Below are the code and all the weights of a small trained network. Each question names an input and a class and asks about switching units off, where a switched-off unit gives its printed mean instead of its output.

import numpy as np


def w(rows, s, z=0):
    codes = np.array(rows[::2]) - 128.0
    scale = np.full(codes.shape[1], s)
    scale[-1] = z or s
    return codes * scale


def norm(h):
    return h / np.sqrt((h * h).mean(-1, keepdims=True) + 1e-5)


def f(y):
    return y / 2 * (1 + np.tanh(0.7978845608 * (y + 0.044715 * y**3)))


def log_softmax(a):
    a = a - a.max(-1, keepdims=True)
    return a - np.log(np.exp(a).sum(-1, keepdims=True))


def net(x, mask):
    res = np.array(x, float).reshape(1, 3) / 4 @ E
    u = 0
    for l in range(3):
        y = f(norm(res) @ A[l][:, :-1].T + A[l][:, -1])
        res = res + np.where(mask[u : u + 5], y, B[l][:, -1]) @ B[l][:, :-1]
        u += 5
    return log_softmax(norm(res)[-1] @ U[:, :-1].T + U[:, -1])


A, B = {}, {}
E = w([
[50,75,78,231,239,118,73,168,87,197,184],'x0',
[234,88,23,211,117,2,200,184,126,124,195],'x1',
[184,123,80,153,172,223,142,109,174,95,124],'x2',
],0.0083)
A[0] = w([
[11,117,148,143,194,191,108,131,114,148,140,35],'L0N0',
[39,127,129,151,184,160,96,139,120,145,135,94],'L0N1',
[106,121,82,202,199,75,126,137,117,148,134,75],'L0N2',
[141,118,75,187,223,244,128,140,134,125,140,25],'L0N3',
[2,120,155,139,145,23,108,150,94,152,141,3],'L0N4',
],0.027,0.0057)
B[0] = w([
[117,194,86,159,165,105,51,203,127,41,119,254],'L0N0',
[88,52,219,42,91,193,166,159,84,123,148,232],'L0N1',
[111,84,135,142,140,130,168,187,84,92,213,232],'L0N2',
[178,106,108,168,119,119,161,8,172,240,114,227],'L0N3',
[181,114,104,170,120,116,159,2,179,240,117,238],'L0N4',
],0.021,0.027)
A[1] = w([
[84,117,144,3,118,179,228,206,132,104,118,2],'L1N0',
[53,130,155,102,117,27,108,136,101,228,107,22],'L1N1',
[142,114,182,57,68,161,184,125,139,108,137,32],'L1N2',
[86,184,127,106,157,151,6,151,140,112,30,96],'L1N3',
[125,76,27,238,210,40,172,200,101,179,190,192],'L1N4',
],0.021,0.002)
B[1] = w([
[157,77,119,152,146,175,83,169,139,110,168,176],'L1N0',
[134,143,138,173,130,172,123,37,113,148,85,139],'L1N1',
[83,86,152,132,136,112,152,124,110,193,161,181],'L1N2',
[114,207,95,89,115,46,143,197,120,50,90,197],'L1N3',
[104,254,122,96,128,106,21,172,128,35,56,252],'L1N4',
],0.014,0.025)
A[2] = w([
[117,149,119,189,157,127,127,132,80,77,249,134],'L2N0',
[83,65,164,123,157,175,162,179,88,121,216,72],'L2N1',
[167,98,84,127,167,193,155,66,211,178,129,79],'L2N2',
[47,44,145,158,191,155,118,183,61,152,207,23],'L2N3',
[102,46,153,101,122,116,176,209,114,150,219,3],'L2N4',
],0.021,0.0031)
B[2] = w([
[83,78,189,33,116,210,134,171,145,108,67,219],'L2N0',
[127,80,150,111,117,108,177,166,62,102,190,229],'L2N1',
[103,180,144,139,100,55,76,70,143,199,127,194],'L2N2',
[188,89,76,121,104,101,244,169,138,136,87,254],'L2N3',
[106,45,158,118,158,239,141,148,98,116,131,222],'L2N4',
],0.011,0.027)
U = w([
[120,25,154,98,118,183,213,187,90,125,147,41],'0',
[91,226,117,100,145,125,67,199,129,6,114,253],'1',
[167,122,114,188,118,130,139,15,164,230,132,115],'2',
],0.011,0.0016)

Each question gives the input, the list of numbers given to net, and the class t.
The units are the neurons (one row each of A and B). Each row of codes is followed by its name. A weight is (code - 128) times the scale printed after its matrix; where a second scale follows, it is the last column's (A, B and U).
mask holds one flag per neuron, layer by layer. A switched-off neuron (its flag False) gives its mean, the last column of its row in B, instead of its output. The means were averaged over made-up inputs and are rounded, as every weight is.
A unit's drop is (log p(t) with every unit on - log p(t) with that unit switched off) / (log p(t) with every unit on - log p(t) with every unit switched off).
The circuit of an input: a set's keep is (log p(t) with only the set's units on - log p(t) with every unit switched off) / (log p(t) with every unit on - log p(t) with every unit switched off). Starting from the 12 units with the biggest drops (on a tie, the unit counted first), units are removed one at a time, each time the one whose removal leaves the highest keep (on an exact tie, the one counted first), for as long as the keep stays at least 0.8.
units of the circuit, in order: the units of the circuit, biggest drop first
unit that matters most: the unit with the biggest drop
top k neurons: the k neurons with the biggest drops, biggest first
top k neurons in layer l: the k neurons of layer l with the biggest drops, biggest first
drop of u: that unit's drop, to one decimal
input [5,8,4], class 1: top 2 neurons : L1N4, L0N1
input [4,7,0], class 1: unit that matters most : L1N4
input [6,7,2], class 1: top 4 neurons : L1N4, L0N1, L0N2, L1N2
input [0,7,5], class 1: top 2 neurons in layer 0 : L0N1, L0N4
input [2,4,5], class 2: top 2 neurons : L0N3, L0N0
input [-7,8,2], class 1: top 3 neurons : L0N1, L0N4, L0N3
input [-4,-6,-5], class 1: top 2 neurons : L0N3, L0N1
input [2,8,6], class 1: top 2 neurons in layer 0 : L0N1, L0N4
input [0,-7,2], class 1: top 2 neurons : L0N0, L0N2
input [0,8,2], class 1: top 2 neurons : L0N1, L1N4
input [-2,-1,-8], class 2: drop of L0N1 : 0.0
input [-3,-4,2], class 1: drop of L0N3 : 1.2
input [2,-3,-8], class 2: drop of L0N4 : 1.4
input [5,0,-7], class 2: units of the circuit, in order : L0N4
